Here is a tiny trained network, its code and every weight. The questions are about switching its units off for an input and a class, where a switched-off unit gives its printed mean instead of its output.

import numpy as np


def w(rows, s, z=0):
    codes = np.array(rows[::2]) - 128.0
    scale = np.full(codes.shape[1], s)
    scale[-1] = z or s
    return codes * scale


def f(y):
    return y / 2 * (1 + np.tanh(0.7978845608 * (y + 0.044715 * y**3)))


def log_softmax(a):
    a = a - a.max(-1, keepdims=True)
    return a - np.log(np.exp(a).sum(-1, keepdims=True))


def net(x, mask):
    res = np.array(x, float).reshape(1, 6) / 4 @ E
    y = f(res @ A[0][:, :-1].T + A[0][:, -1])
    res = res + np.where(mask, y, B[0][:, -1]) @ B[0][:, :-1]
    return log_softmax(res[-1] @ U[:, :-1].T + U[:, -1])


A, B = {}, {}
E = w([
[126,114,8,179,252],'x0',
[83,33,32,23,26],'x1',
[253,60,167,16,220],'x2',
[126,130,129,128,128],'x3',
[217,246,39,125,35],'x4',
[129,130,133,127,128],'x5',
],0.0052)
A[0] = w([
[157,160,158,175,155,122],'neuron 0',
[109,116,188,115,100,241],'neuron 1',
[115,158,213,157,174,56],'neuron 2',
[105,128,84,65,107,73],'neuron 3',
[211,173,71,146,85,8],'neuron 4',
[95,104,135,53,58,119],'neuron 5',
[120,88,93,79,86,104],'neuron 6',
[22,152,110,183,121,114],'neuron 7',
[76,139,114,195,96,62],'neuron 8',
[123,138,198,95,82,193],'neuron 9',
[118,118,105,71,121,4],'neuron 10',
[17,156,124,141,84,51],'neuron 11',
[115,70,73,110,90,87],'neuron 12',
[95,100,103,91,99,54],'neuron 13',
[132,60,7,140,134,185],'neuron 14',
[202,190,51,111,123,100],'neuron 15',
[207,127,177,59,187,61],'neuron 16',
[169,189,161,166,151,63],'neuron 17',
[79,53,165,162,165,182],'neuron 18',
[101,85,125,142,160,232],'neuron 19',
[206,81,135,101,162,221],'neuron 20',
[135,126,207,103,54,139],'neuron 21',
[79,31,164,153,140,123],'neuron 22',
[115,143,114,173,92,99],'neuron 23',
[192,189,174,177,141,82],'neuron 24',
[177,189,100,112,78,41],'neuron 25',
[142,90,69,176,172,252],'neuron 26',
[205,106,124,81,153,53],'neuron 27',
[73,174,115,166,104,89],'neuron 28',
],0.011,0.0027)
B[0] = w([
[159,95,176,192,116,191],'neuron 0',
[185,196,48,154,65,199],'neuron 1',
[156,76,151,148,134,198],'neuron 2',
[111,85,163,181,157,174],'neuron 3',
[182,47,113,61,45,210],'neuron 4',
[120,129,135,191,127,228],'neuron 5',
[88,108,175,192,204,199],'neuron 6',
[61,164,168,49,139,240],'neuron 7',
[57,113,167,54,160,198],'neuron 8',
[144,234,61,164,105,213],'neuron 9',
[67,65,164,132,185,139],'neuron 10',
[69,107,131,71,130,219],'neuron 11',
[82,101,199,226,175,196],'neuron 12',
[136,71,180,172,174,164],'neuron 13',
[127,160,119,202,180,255],'neuron 14',
[207,99,80,67,51,233],'neuron 15',
[66,153,151,72,145,232],'neuron 16',
[133,72,191,178,160,198],'neuron 17',
[206,92,63,78,13,223],'neuron 18',
[175,147,70,131,40,193],'neuron 19',
[81,180,130,100,191,234],'neuron 20',
[130,213,66,196,135,227],'neuron 21',
[197,79,103,96,38,209],'neuron 22',
[117,138,154,85,108,171],'neuron 23',
[81,59,154,197,141,223],'neuron 24',
[153,79,124,101,56,203],'neuron 25',
[124,222,29,156,124,231],'neuron 26',
[2,170,201,35,174,190],'neuron 27',
[84,132,169,51,151,200],'neuron 28',
],0.0066,0.0053)
U = w([
[67,162,183,12,159,75],'0',
[192,53,101,68,73,96],'1',
[120,64,186,224,168,91],'2',
[138,169,105,120,133,254],'3',
[142,241,63,160,140,87],'4',
],0.011,0.007)

Each question gives the input, the list of numbers given to net, and the class t.
The units are the neurons (one row each of A and B). Each row of codes is followed by its name. A weight is (code - 128) times the scale printed after its matrix; where a second scale follows, it is the last column's (A, B and U).
mask holds one flag per neuron, in row order. A switched-off neuron (its flag False) gives its mean, the last column of its row in B, instead of its output. The means were averaged over made-up inputs and are rounded, as every weight is.
A unit's drop is (log p(t) with every unit on - log p(t) with that unit switched off) / (log p(t) with every unit on - log p(t) with every unit switched off).
The circuit of an input: a set's keep is (log p(t) with only the set's units on - log p(t) with every unit switched off) / (log p(t) with every unit on - log p(t) with every unit switched off). Starting from the 12 units with the biggest drops (on a tie, the unit counted first), units are removed one at a time, each time the one whose removal leaves the highest keep (on an exact tie, the one counted first), for as long as the keep stays at least 0.8.
circuit, biggest first: the units of the circuit, biggest drop first
unit that matters most: the unit with the biggest drop
top k neurons: the k neurons with the biggest drops, biggest first
drop when u is switched off: that unit's drop, to one decimal
input [-8,-7,-1,8,-8,4], class 1: top 2 neurons	neuron 18; neuron 22
input [6,-2,-1,0,-5,5], class 4: unit that matters most	neuron 26
input [-7,-5,-2,3,-1,-4], class 4: top 2 neurons	neuron 9; neuron 21
input [-3,6,-2,0,-4,8], class 2: top 2 neurons	neuron 12; neuron 6
input [4,3,3,-2,-1,0], class 4: circuit, biggest first	neuron 26; neuron 14; neuron 4
input [8,6,-8,-8,4,-2], class 0: circuit, biggest first	neuron 7; neuron 8
input [5,5,1,0,3,8], class 2: circuit, biggest first	neuron 12; neuron 9; neuron 14
input [-6,-1,-3,-1,2,3], class 4: circuit, biggest first	neuron 21; neuron 9
input [-6,-4,1,0,8,4], class 1: circuit, biggest first	neuron 4; neuron 25
input [5,6,-6,4,-5,7], class 0: top 2 neurons	neuron 7; neuron 11
input [-3,-6,8,4,1,3], class 0: top 2 neurons	neuron 16; neuron 27
input [3,-3,6,-1,-4,8], class 0: top 3 neurons	neuron 16; neuron 27; neuron 20
input [-5,-6,-6,1,-4,3], class 0: top 3 neurons	neuron 7; neuron 8; neuron 28
input [-2,3,-1,3,-6,-7], class 1: top 2 neurons	neuron 22; neuron 18
input [-4,-2,8,6,1,4], class 0: circuit, biggest first	neuron 27
input [-7,8,2,-4,-7,-8], class 2: top 2 neurons	neuron 6; neuron 12
input [2,6,-6,-6,1,2], class 0: circuit, biggest first	neuron 7; neuron 11
input [6,-1,-1,2,-4,4], class 4: top 2 neurons	neuron 26; neuron 4
input [-7,-7,-8,-7,-5,-5], class 0: top 2 neurons	neuron 7; neuron 8
input [-2,-6,-7,3,-7,-4], class 0: circuit, biggest first	neuron 7
input [1,5,0,3,-8,-1], class 1: drop when neuron 22 is switched off	0.2
